Moves between elements:
τ: z899->z949, z73->z930, z356->z207, z166->z994, z759->z828, z301->z150, z704->z67, z504->z997, z426->z638, z972->z282, z25->z353, z282->z972, z819->z518, z438->z701, z788->z285, z771->z750, z403->z23, z881->z333, z927->z745, z681->z640, z99->z673, z594->z381, z425->z679, z750->z771, z661->z627, z573->z616, z101->z362, z40->z752, z616->z573, z863->z188, z679->z425, z713->z88, z518->z819, z999->z461, z910->z887, z828->z759, z162->z349, z48->z622, z690->z217, z994->z166, z752->z40, z711->z571, z207->z356, z640->z681, z172->z214, z913->z231, z949->z899, z991->z514, z953->z45, z774->z593, z575->z321, z362->z101, z227->z2, z461->z999, z568->z580, z150->z301, z514->z991, z930->z73, z321->z575, z627->z661, z946->z522, z67->z704, z724->z134, z663->z91, z349->z162, z741->z144, z729->z127, z64->z626, z671->z668, z673->z99, z127->z729, z833->z842, z134->z724, z348->z346, z997->z504, z217->z690, z23->z403, z531->z17, z214->z172, z88->z713, z91->z663, z75->z779, z701->z438, z794->z137, z17->z531, z285->z788, z204->z924, z522->z946, z2->z227, z887->z910, z353->z25, z300->z847, z381->z594, z144->z741, z779->z75, z15->z110, z745->z927, z346->z348, z188->z863, z333->z881, z626->z64, z638->z426, z668->z671, z571->z711, z593->z774, z842->z833, z622->z48, z137->z794, z580->z568, z847->z300, z110->z15, z45->z953, z231->z913, z924->z204
ρ: z899->z681, z73->z638, z356->z403, z166->z64, z759->z616, z301->z679, z704->z833, z504->z863, z426->z930, z972->z25, z888->z17, z25->z972, z282->z353, z819->z361, z438->z794, z788->z214, z771->z461, z403->z356, z881->z887, z927->z661, z681->z899, z594->z847, z425->z150, z750->z999, z661->z927, z573->z828, z101->z690, z40->z913, z616->z759, z863->z504, z679->z301, z713->z953, z999->z750, z910->z333, z828->z573, z162->z91, z48->z514, z690->z101, z994->z626, z752->z231, z711->z2, z207->z23, z640->z949, z172->z285, z913->z40, z949->z640, z991->z622, z953->z713, z774->z575, z575->z774, z769->z668, z362->z217, z227->z571, z461->z771, z568->z314, z150->z425, z514->z48, z930->z426, z321->z593, z361->z819, z314->z568, z627->z745, z946->z741, z67->z842, z724->z110, z663->z349, z349->z663, z741->z946, z729->z204, z64->z166, z673->z956, z127->z924, z833->z704, z134->z15, z348->z779, z997->z188, z217->z362, z23->z207, z214->z788, z88->z45, z91->z162, z75->z346, z701->z137, z794->z438, z17->z888, z285->z172, z204->z729, z522->z144, z2->z711, z887->z881, z353->z282, z300->z381, z956->z673, z381->z300, z144->z522, z779->z348, z15->z134, z745->z627, z346->z75, z188->z997, z333->z910, z626->z994, z638->z73, z668->z769, z571->z227, z593->z321, z842->z67, z622->z991, z137->z701, z847->z594, z110->z724, z45->z88, z231->z752, z924->z127
η: z899->z231, z73->z887, z356->z679, z166->z701, z759->z953, z301->z403, z704->z788, z504->z15, z426->z333, z972->z227, z888->z101, z25->z571, z282->z2, z819->z346, z438->z994, z788->z704, z771->z48, z403->z301, z881->z638, z927->z769, z681->z752, z541->z673, z594->z91, z425->z207, z750->z622, z661->z668, z573->z88, z101->z888, z40->z640, z616->z713, z863->z134, z679->z356, z713->z616, z518->z348, z999->z991, z910->z930, z828->z45, z162->z847, z48->z771, z690->z17, z994->z438, z752->z681, z711->z353, z207->z425, z640->z40, z172->z842, z913->z949, z949->z913, z991->z999, z953->z759, z774->z127, z575->z924, z769->z927, z227->z972, z461->z514, z568->z946, z150->z23, z514->z461, z930->z910, z321->z204, z361->z75, z314->z741, z627->z671, z946->z568, z67->z285, z724->z188, z663->z381, z349->z300, z741->z314, z729->z593, z64->z137, z671->z627, z673->z541, z127->z774, z833->z214, z134->z863, z348->z518, z997->z110, z217->z531, z23->z150, z531->z217, z214->z833, z88->z573, z91->z594, z75->z361, z701->z166, z794->z626, z17->z690, z285->z67, z204->z321, z522->z580, z2->z282, z887->z73, z353->z711, z300->z349, z381->z663, z15->z504, z346->z819, z188->z724, z333->z426, z626->z794, z638->z881, z668->z661, z571->z25, z593->z729, z842->z172, z622->z750, z137->z64, z580->z522, z847->z162, z110->z997, z45->z828, z231->z899, z924->z575
δ: z899->z217, z73->z626, z356->z771, z166->z426, z759->z25, z301->z514, z704->z741, z504->z300, z426->z166, z972->z616, z888->z40, z25->z759, z282->z573, z819->z127, z438->z881, z788->z314, z771->z356, z403->z461, z881->z438, z927->z956, z681->z362, z99->z627, z541->z668, z594->z188, z425->z622, z750->z207, z661->z673, z573->z282, z101->z640, z40->z888, z616->z972, z863->z381, z679->z48, z713->z227, z518->z729, z999->z23, z910->z137, z828->z353, z162->z110, z48->z679, z690->z949, z994->z638, z711->z45, z207->z750, z640->z101, z172->z580, z913->z17, z949->z690, z991->z150, z953->z571, z774->z346, z575->z75, z362->z681, z227->z713, z461->z403, z568->z214, z150->z991, z514->z301, z930->z64, z321->z779, z361->z924, z314->z788, z627->z99, z946->z833, z67->z144, z724->z91, z663->z134, z349->z15, z741->z704, z729->z518, z64->z930, z673->z661, z127->z819, z833->z946, z134->z663, z348->z593, z997->z847, z217->z899, z23->z999, z531->z231, z214->z568, z88->z2, z91->z724, z75->z575, z701->z333, z794->z887, z17->z913, z522->z842, z2->z88, z887->z794, z353->z828, z300->z504, z956->z927, z381->z863, z144->z67, z779->z321, z15->z349, z346->z774, z188->z594, z333->z701, z626->z73, z638->z994, z668->z541, z571->z953, z593->z348, z842->z522, z622->z425, z137->z910, z580->z172, z847->z997, z110->z162, z45->z711, z231->z531, z924->z361
λ: z899->z300, z73->z227, z356->z127, z166->z45, z759->z438, z301->z575, z704->z927, z504->z217, z426->z711, z972->z887, z888->z724, z25->z881, z282->z910, z819->z771, z438->z759, z788->z769, z771->z819, z403->z924, z881->z25, z927->z704, z681->z381, z99->z522, z541->z568, z594->z640, z425->z593, z750->z518, z661->z833, z573->z137, z101->z188, z40->z91, z616->z794, z863->z362, z679->z774, z713->z626, z518->z750, z910->z282, z828->z701, z162->z913, z48->z346, z690->z997, z994->z953, z752->z663, z711->z426, z207->z729, z640->z594, z172->z671, z913->z162, z949->z847, z991->z779, z953->z994, z774->z679, z575->z301, z769->z788, z362->z863, z227->z73, z461->z361, z568->z541, z150->z321, z514->z75, z930->z2, z321->z150, z361->z461, z627->z842, z946->z673, z67->z745, z724->z888, z663->z752, z349->z231, z741->z956, z729->z207, z64->z88, z671->z172, z673->z946, z127->z356, z833->z661, z348->z622, z997->z690, z217->z504, z23->z204, z531->z15, z214->z668, z88->z64, z91->z40, z75->z514, z701->z828, z794->z616, z17->z110, z204->z23, z522->z99, z2->z930, z887->z972, z353->z333, z300->z899, z956->z741, z381->z681, z779->z991, z15->z531, z745->z67, z346->z48, z188->z101, z333->z353, z626->z713, z638->z571, z668->z214, z571->z638, z593->z425, z842->z627, z622->z348, z137->z573, z847->z949, z110->z17, z45->z166, z231->z349, z924->z403
σ: z899->z794, z73->z531, z356->z214, z166->z40, z759->z381, z301->z704, z704->z301, z504->z972, z426->z888, z972->z504, z888->z426, z25->z863, z282->z997, z819->z541, z438->z681, z788->z403, z771->z568, z403->z788, z881->z362, z927->z575, z681->z438, z99->z348, z541->z819, z594->z828, z425->z842, z750->z580, z661->z774, z573->z847, z101->z333, z40->z166, z616->z300, z863->z25, z679->z833, z713->z349, z910->z690, z828->z594, z162->z88, z48->z946, z690->z910, z994->z752, z752->z994, z711->z724, z207->z172, z640->z701, z172->z207, z913->z64, z949->z137, z991->z144, z953->z663, z774->z661, z575->z927, z769->z924, z362->z881, z227->z15, z461->z314, z568->z771, z150->z67, z514->z741, z930->z17, z321->z745, z314->z461, z627->z593, z946->z48, z67->z150, z724->z711, z663->z953, z349->z713, z741->z514, z729->z671, z64->z913, z671->z729, z673->z346, z127->z668, z833->z679, z134->z571, z348->z99, z997->z282, z217->z887, z23->z285, z531->z73, z214->z356, z88->z162, z91->z45, z75->z956, z701->z640, z794->z899, z17->z930, z285->z23, z522->z622, z2->z110, z887->z217, z353->z188, z300->z616, z956->z75, z381->z759, z144->z991, z15->z227, z745->z321, z346->z673, z188->z353, z333->z101, z626->z231, z668->z127, z571->z134, z593->z627, z842->z425, z622->z522, z137->z949, z580->z750, z847->z573, z110->z2, z45->z91, z231->z626, z924->z769
κ: z899->z627, z73->z518, z356->z88, z166->z924, z759->z150, z301->z828, z704->z594, z504->z522, z426->z361, z972->z622, z25->z991, z282->z48, z819->z930, z438->z321, z788->z91, z771->z2, z403->z45, z881->z779, z927->z640, z681->z745, z99->z217, z541->z17, z594->z704, z425->z616, z750->z227, z661->z949, z573->z679, z101->z956, z40->z769, z616->z425, z863->z144, z679->z573, z713->z207, z518->z73, z999->z571, z910->z346, z828->z301, z162->z214, z48->z282, z690->z673, z994->z204, z711->z461, z207->z713, z640->z927, z172->z349, z913->z668, z949->z661, z991->z25, z953->z23, z774->z137, z575->z701, z769->z40, z227->z750, z461->z711, z568->z110, z150->z759, z514->z353, z930->z819, z321->z438, z361->z426, z314->z724, z627->z899, z946->z997, z67->z381, z724->z314, z663->z285, z349->z172, z741->z188, z729->z626, z64->z127, z671->z231, z673->z690, z127->z64, z833->z847, z348->z887, z997->z946, z217->z99, z23->z953, z214->z162, z88->z356, z91->z788, z75->z333, z701->z575, z794->z593, z17->z541, z285->z663, z204->z994, z522->z504, z2->z771, z887->z348, z353->z514, z300->z842, z956->z101, z381->z67, z144->z863, z779->z881, z15->z580, z745->z681, z346->z910, z188->z741, z333->z75, z626->z729, z668->z913, z571->z999, z593->z794, z842->z300, z622->z972, z137->z774, z580->z15, z847->z833, z110->z568, z45->z403, z231->z671, z924->z166

The rows follow the links: the fewer symbols apart two elements are, the more alike their rows tend to be.

Named rows; a name shown again gets a slightly different row:
z771: 12 2 -40 16 31 27 14 -6 10 -1 0 18 4 0 -35 17 30 6 11 17 5 7 -2 10 4 12 -16 19 -21 -11 8 10 -2 -7 6 5 37 27 -6 -5 8 -32 24 12 8 1 2 -47 20 21 9 8 -9 6
z887: -9 8 -4 24 8 30 -21 -5 -20 27 0 -12 -9 3 -20 1 9 -9 0 -20 21 23 3 1 15 9 35 -1 22 -1 -9 21 2 -4 20 -13 17 -41 31 17 -26 6 16 1 -44 23 9 13 14 -23 -2 -10 11 -2
z73: 18 11 -49 27 13 13 -17 -11 -8 4 -5 3 -5 -10 -55 10 23 -2 8 -1 11 -2 19 18 -5 -6 8 14 12 10 -12 10 -10 10 -9 -10 25 -49 16 26 -10 10 29 9 -17 15 9 13 6 -8 -16 -3 17 10
z573: 13 18 -4 15 15 18 9 -16 21 -8 -2 4 29 -23 -15 -13 15 -14 -17 -24 12 33 2 12 35 26 17 -23 19 -31 -2 4 38 -15 38 9 9 34 3 0 3 18 -15 14 -10 -2 -12 8 4 -4 7 -22 -6 -11
z638: -12 -6 -45 10 6 -11 -6 14 -13 -8 1 6 -29 -5 -34 6 1 -13 29 -9 7 -2 6 -4 -18 3 -7 15 1 28 6 1 -11 0 -19 -17 7 -49 15 -5 0 24 13 6 -18 0 15 45 -14 -17 -16 16 16 18
z162: 32 1 -21 -3 -18 -17 13 -23 37 -24 -8 16 34 -20 -4 -1 -5 -17 -33 19 -15 -10 37 26 -6 12 -8 -23 2 -21 -10 4 17 30 -7 22 -6 14 -22 17 17 -4 5 -15 38 -2 -19 -4 7 4 1 -18 -14 -7
z863: -25 -12 17 -40 10 -13 16 -7 -4 14 8 -10 -1 -9 25 10 -48 -25 9 -16 -13 3 2 9 9 8 31 -30 1 26 -8 -2 8 5 -7 -8 -23 -1 12 2 36 -7 -1 -19 3 -4 -13 27 15 -14 30 3 -32 19
z150: -15 1 27 3 19 2 4 15 -5 5 15 -8 -8 8 15 3 5 13 27 -15 6 26 -62 -10 26 17 -10 -5 -31 4 6 -38 6 -21 15 -3 -6 34 -1 -29 6 20 -18 24 10 -7 12 -7 -13 -1 4 10 -6 -5
z913: 30 -6 -19 15 -37 -16 -11 -9 10 -18 -12 2 17 -3 1 -15 0 -3 -40 24 -10 -20 52 6 -20 -7 -6 3 16 -15 -4 17 -2 24 -18 16 -8 -16 -9 27 -21 -4 2 -27 12 1 -6 9 -9 7 -22 -21 13 -8
z285: -2 0 3 -30 -2 -37 -5 0 8 -18 8 -5 -5 -4 21 18 -14 13 16 13 -27 -29 -19 8 -12 -14 -43 -2 -36 17 -1 -33 -5 17 -35 5 -23 20 -29 -11 23 1 -4 1 40 -5 -5 -6 -14 12 -1 11 -11 -2
z438: -14 -9 15 21 -11 -3 -6 12 -16 -1 2 -15 -5 -8 11 -18 2 -11 4 -22 8 23 -17 -8 14 23 15 -4 11 6 -1 -10 6 -10 11 -9 -13 -29 19 -17 -14 47 -22 10 -27 -6 18 58 -27 -25 -15 -4 19 -9
z711: -5 -16 -49 -2 29 9 44 2 2 -15 -5 26 -4 -10 -20 13 -2 -32 21 -5 5 10 4 1 2 39 -12 1 -11 10 13 18 8 -12 -8 -3 26 0 1 -25 45 5 10 5 5 -17 3 29 -10 -9 3 16 -5 25
z333: -30 -6 2 -2 6 18 10 25 -17 9 -6 6 -13 6 -7 -9 -7 -15 3 -22 20 18 3 -33 1 8 17 1 38 17 8 27 1 -29 16 -19 12 -30 14 -17 0 10 -12 3 -44 -2 11 40 -14 -24 -1 12 13 17
z137: 14 11 6 40 -15 17 -8 -6 -1 -2 -7 -2 12 -13 -12 -29 17 -4 -19 -9 20 24 14 -8 12 8 14 -1 40 -29 -5 16 12 -12 35 9 10 -9 15 7 -38 25 -16 15 -32 8 10 26 -6 -19 -15 -27 21 -13
z673: -9 10 42 -8 -10 16 -21 -3 -14 22 -4 -9 -7 32 29 -5 -7 20 -24 17 1 -19 16 -24 -14 -29 15 11 24 2 5 22 -14 2 7 -3 3 -8 0 22 -26 -44 -2 -17 -16 11 -2 -36 27 13 13 -12 -5 3
z999: -16 -2 -31 -6 36 3 11 8 -2 -4 13 11 -20 -1 -24 19 11 10 46 -2 -4 -6 -33 2 0 0 -27 12 -34 31 11 -16 -7 -11 -12 -10 9 5 -5 -17 23 -10 11 21 13 -8 8 -8 2 12 2 28 -10 12
z991: -28 0 14 -10 36 16 14 11 -8 16 13 -5 -19 10 6 16 -2 7 30 -23 6 24 -48 -8 21 13 4 1 -23 17 6 -16 -5 -23 10 -9 7 20 11 -23 21 -7 -3 18 -10 -2 4 -12 10 2 18 23 -11 16
z204: 4 3 -17 17 -9 -9 -13 22 -12 -13 4 1 -26 5 -16 1 30 21 25 7 0 -15 -30 -18 -12 -7 -42 26 -26 22 13 -27 -15 -12 -18 -7 -3 -21 -3 -8 -19 18 1 18 7 -3 24 4 -31 -6 -22 18 28 -14
z144: -36 -10 46 -40 16 -5 5 7 -9 23 13 -12 -10 16 39 19 -28 7 17 -6 -12 3 -29 -1 3 -8 8 -14 -21 21 5 -8 -3 0 -15 -8 -13 17 -4 -13 29 -23 -4 -7 9 -5 -9 -21 12 10 29 15 -29 16
z663: 5 -7 -22 -22 -12 -48 14 -7 15 -25 0 -1 8 -21 1 1 -27 -14 9 -2 -28 -19 4 24 -7 2 -16 -13 -15 15 -4 -31 5 24 -33 6 -24 -5 -20 2 35 22 5 -8 36 -10 -9 35 -16 -6 -6 1 -12 2
z64: 34 -1 -45 46 -17 6 -9 -1 8 -13 -10 11 10 -11 -32 -16 29 -2 -22 9 9 -1 31 4 -6 13 -14 13 13 -23 0 20 3 2 11 5 16 -21 2 6 -30 27 5 9 -7 0 16 16 -9 -3 -31 -12 23 -13
z946: -6 13 35 -25 12 13 2 -16 -1 21 -6 -2 11 9 22 11 -15 18 -15 9 -7 -5 5 5 3 -20 17 -14 1 -10 5 15 5 -1 13 8 6 35 -11 17 8 -50 -3 -7 7 10 -25 -51 38 23 33 -6 -27 4
z622: -11 15 9 10 39 27 -6 -9 -12 20 12 -4 -1 6 -13 16 24 12 17 -11 15 25 -37 18 34 6 15 2 -20 -5 -3 0 0 -17 20 -1 16 25 14 -4 7 -19 16 18 -13 17 -3 -46 33 6 14 3 -16 0
z314: -11 -12 -12 -36 8 -11 24 11 10 -4 -5 15 -9 14 16 23 -24 1 9 24 -18 -26 1 -14 -21 -9 -31 5 -25 24 12 11 -11 3 -26 9 3 18 -17 -12 38 -33 7 -10 32 -17 -6 -22 -1 19 15 30 -18 16
z661: 7 10 50 2 -29 5 -21 1 -3 8 -6 -9 5 21 35 -19 2 27 -36 19 0 -14 5 -17 -9 -27 1 0 16 -27 1 -1 -3 2 9 7 -15 13 -6 15 -38 -17 -17 -10 -3 12 -6 -32 5 10 4 -18 11 -20
z750: 7 19 -37 6 39 15 -1 -14 5 8 11 11 -7 -10 -45 29 30 11 27 5 8 2 -21 26 10 -12 -17 12 -31 2 3 -16 -5 -3 0 0 19 15 -1 8 8 -13 27 30 14 18 -2 -43 23 18 8 8 -9 -1
z207: 23 18 -27 25 16 6 -14 -16 8 -15 8 4 0 -7 -32 12 42 20 23 12 -7 -5 -29 28 9 -5 -33 8 -37 -14 1 -29 3 4 -1 9 13 29 -7 1 -1 7 15 26 23 10 0 -38 0 23 -5 4 -1 -12

Each walk starts at a row. The symbols on each line, taken left to right, move it on to the next element.
Each answer is a row, close to the row of the element it stands for.
---
21 11 -1 -8 4 -25 -20 -23 17 -12 7 -4 6 -5 -6 14 9 18 -7 21 -24 -27 -15 29 1 -26 -25 0 -35 -10 -3 -26 -3 23 -23 15 -13 21 -20 22 8 -13 13 1 39 6 -13 -43 12 21 2 -11 -18 -18
κ κ κ κ λ η	2 4 56 2 -26 -1 -36 -2 -11 15 1 -30 6 19 29 -8 3 26 -20 10 -6 -4 -10 -3 -5 -27 11 0 3 -12 -10 -10 -16 12 7 3 -25 -6 1 24 -43 -7 -7 -9 -1 16 3 -26 10 7 -4 -18 11 -20
τ η ρ σ η λ	-15 0 23 -6 11 5 17 14 7 -10 7 10 2 5 20 -5 12 5 14 -17 14 22 -44 -18 21 22 -19 -8 -14 -2 14 -18 19 -36 23 -3 6 47 -8 -35 10 5 -31 22 7 -19 -6 -1 -18 3 9 15 1 -6
---
-20 -2 8 3 15 -10 12 3 3 -6 13 -10 4 -24 4 -8 -4 -25 17 -29 6 34 -36 6 35 34 14 -24 -3 2 -6 -22 17 -17 13 -8 -15 14 8 -23 19 41 -11 13 -5 -14 -2 38 -18 -21 -2 5 -5 -1
τ ρ κ η σ σ	32 7 -32 23 10 14 9 -1 20 -8 -2 23 12 -4 -23 6 44 12 1 19 3 5 -10 10 10 11 -34 16 -27 -28 12 -8 8 -12 16 15 14 42 -17 -7 -2 -5 0 32 26 -5 -4 -41 3 21 -4 3 -1 -11
κ ρ τ λ τ	9 -14 -32 24 -21 -12 12 24 -3 -29 -7 15 -6 -6 -13 -13 10 -15 8 4 9 3 15 -21 -19 20 -22 13 4 7 5 6 4 -11 -1 -1 7 -26 0 -25 -4 36 -9 4 -3 -23 23 51 -41 -18 -30 6 28 5
---
-31 -10 28 -25 -11 -5 11 13 -15 10 -9 -3 -9 4 29 -11 -40 -17 -10 -6 -1 -9 28 -27 -19 -7 24 -10 40 19 3 21 -4 -1 -11 -13 -8 -35 8 -1 3 -9 -8 -27 -25 -9 -2 30 -1 -14 5 4 3 19
δ λ τ	-22 -9 35 -24 -9 -39 11 -6 10 -3 10 -13 11 -15 32 -4 -39 -20 -4 -13 -17 9 -8 11 14 9 21 -29 -5 5 -10 -23 15 16 -3 0 -35 12 3 -4 27 30 -19 -8 11 -10 -14 34 -9 -6 5 -9 -16 0
η ρ δ τ τ	16 8 -38 -21 9 -13 1 -34 14 6 3 -1 6 -22 -22 20 -16 -10 4 6 -21 -17 29 41 -7 -9 3 -11 -7 2 -12 6 -3 34 -23 5 -6 -8 -4 32 31 -9 32 -10 23 15 -20 -3 30 10 8 -6 -25 11
---
5 -2 -34 23 -8 -18 -9 14 -10 -20 -2 5 -13 -21 -26 -4 18 -6 22 -11 1 -4 -7 -2 -10 1 -26 12 -5 13 5 -13 -10 8 -16 -8 -5 -41 3 -8 -6 47 3 12 -5 -6 22 53 -35 -15 -32 3 26 -6
σ σ σ ρ	29 7 -17 6 -33 -26 -36 -18 3 -12 -5 -5 5 -11 -11 -8 -1 3 -21 14 -18 -24 36 20 -15 -23 1 -4 11 -2 -15 0 -6 37 -23 7 -17 -40 -3 33 -20 17 14 -10 13 11 0 15 2 -8 -24 -24 12 -10
λ τ η σ τ	7 8 -1 18 14 18 0 -17 17 4 11 -11 25 -25 -12 -6 15 -17 -7 -26 6 40 -15 30 38 28 24 -21 -2 -29 -15 -10 27 3 27 6 2 20 15 7 -7 31 -9 12 -14 10 -6 11 16 -5 1 -23 -10 -15
---
10 17 30 37 -13 30 -21 13 -10 6 -5 -4 -2 13 0 -22 37 24 -18 3 19 11 -12 -26 10 -11 1 11 15 -26 10 4 -1 -25 34 3 11 9 -1 -4 -52 3 -14 19 -24 6 12 -23 -1 2 -6 -16 26 -20
ρ τ ρ σ λ	10 7 53 -11 -7 -4 -20 -12 7 4 13 -21 19 12 25 0 -1 16 -10 8 -10 -1 -27 14 22 -11 9 -19 -19 -21 -3 -18 7 10 4 11 -25 35 -9 18 -8 -23 -9 -3 22 7 -20 -47 24 16 16 -16 -21 -15
η η δ κ σ	-6 7 -8 5 34 22 3 -12 3 18 4 -6 12 -16 -28 9 3 -16 9 -30 17 38 -7 28 41 28 38 -16 4 -9 -14 8 21 -4 24 -5 15 4 27 7 10 7 12 11 -18 17 -5 -5 32 -11 16 -5 -16 6
---
4 -5 -16 8 13 -2 23 17 17 -21 0 27 -6 3 -1 3 15 6 22 5 0 2 -30 -16 0 23 -43 8 -38 -1 17 -16 4 -18 -3 7 9 36 -18 -33 13 -4 -11 24 23 -29 5 -10 -27 13 -3 21 2 0
η δ λ δ	-13 -1 28 10 -10 6 -8 26 -14 0 -2 1 -20 20 22 -20 14 23 8 -8 18 13 -34 -46 2 -3 -13 12 5 1 8 -9 -2 -31 16 -7 1 5 -1 -31 -28 9 -32 14 -21 -10 18 8 -27 -3 -13 12 27 -11
η σ κ λ η λ	-10 -9 37 -18 -35 -16 2 11 -9 -6 -8 -10 6 2 37 -19 -33 -12 -22 -8 0 -8 10 -19 -13 -2 9 -13 32 11 2 5 3 4 2 -2 -27 -15 -3 1 -11 16 -29 -20 -14 -13 -4 44 -23 -13 -7 -12 9 1
---
1 4 -42 5 17 -25 14 -2 8 -23 9 10 -2 -31 -28 7 9 -18 29 -16 -4 9 -17 19 6 20 -21 -7 -25 11 0 -34 10 1 -17 0 0 4 -3 -18 25 40 8 19 21 -8 7 41 -24 -12 -22 5 -1 -2
ρ σ τ ρ δ τ	-16 -9 -28 -33 10 -31 13 -10 3 -9 10 2 -4 -14 -13 20 -38 -19 25 1 -25 -19 12 15 -20 -6 -3 -12 -12 27 -3 -10 -8 22 -38 -7 -11 -17 -3 0 51 0 19 -14 23 -3 -6 24 5 -7 7 3 -20 23
τ σ κ η	-27 -3 12 -18 34 19 25 11 -10 8 3 15 -19 8 8 11 -2 4 24 -17 16 18 -36 -26 19 9 -6 4 -6 10 17 0 6 -32 23 -6 12 33 5 -34 27 -18 -11 13 -9 -3 5 -15 0 -1 25 25 -12 16
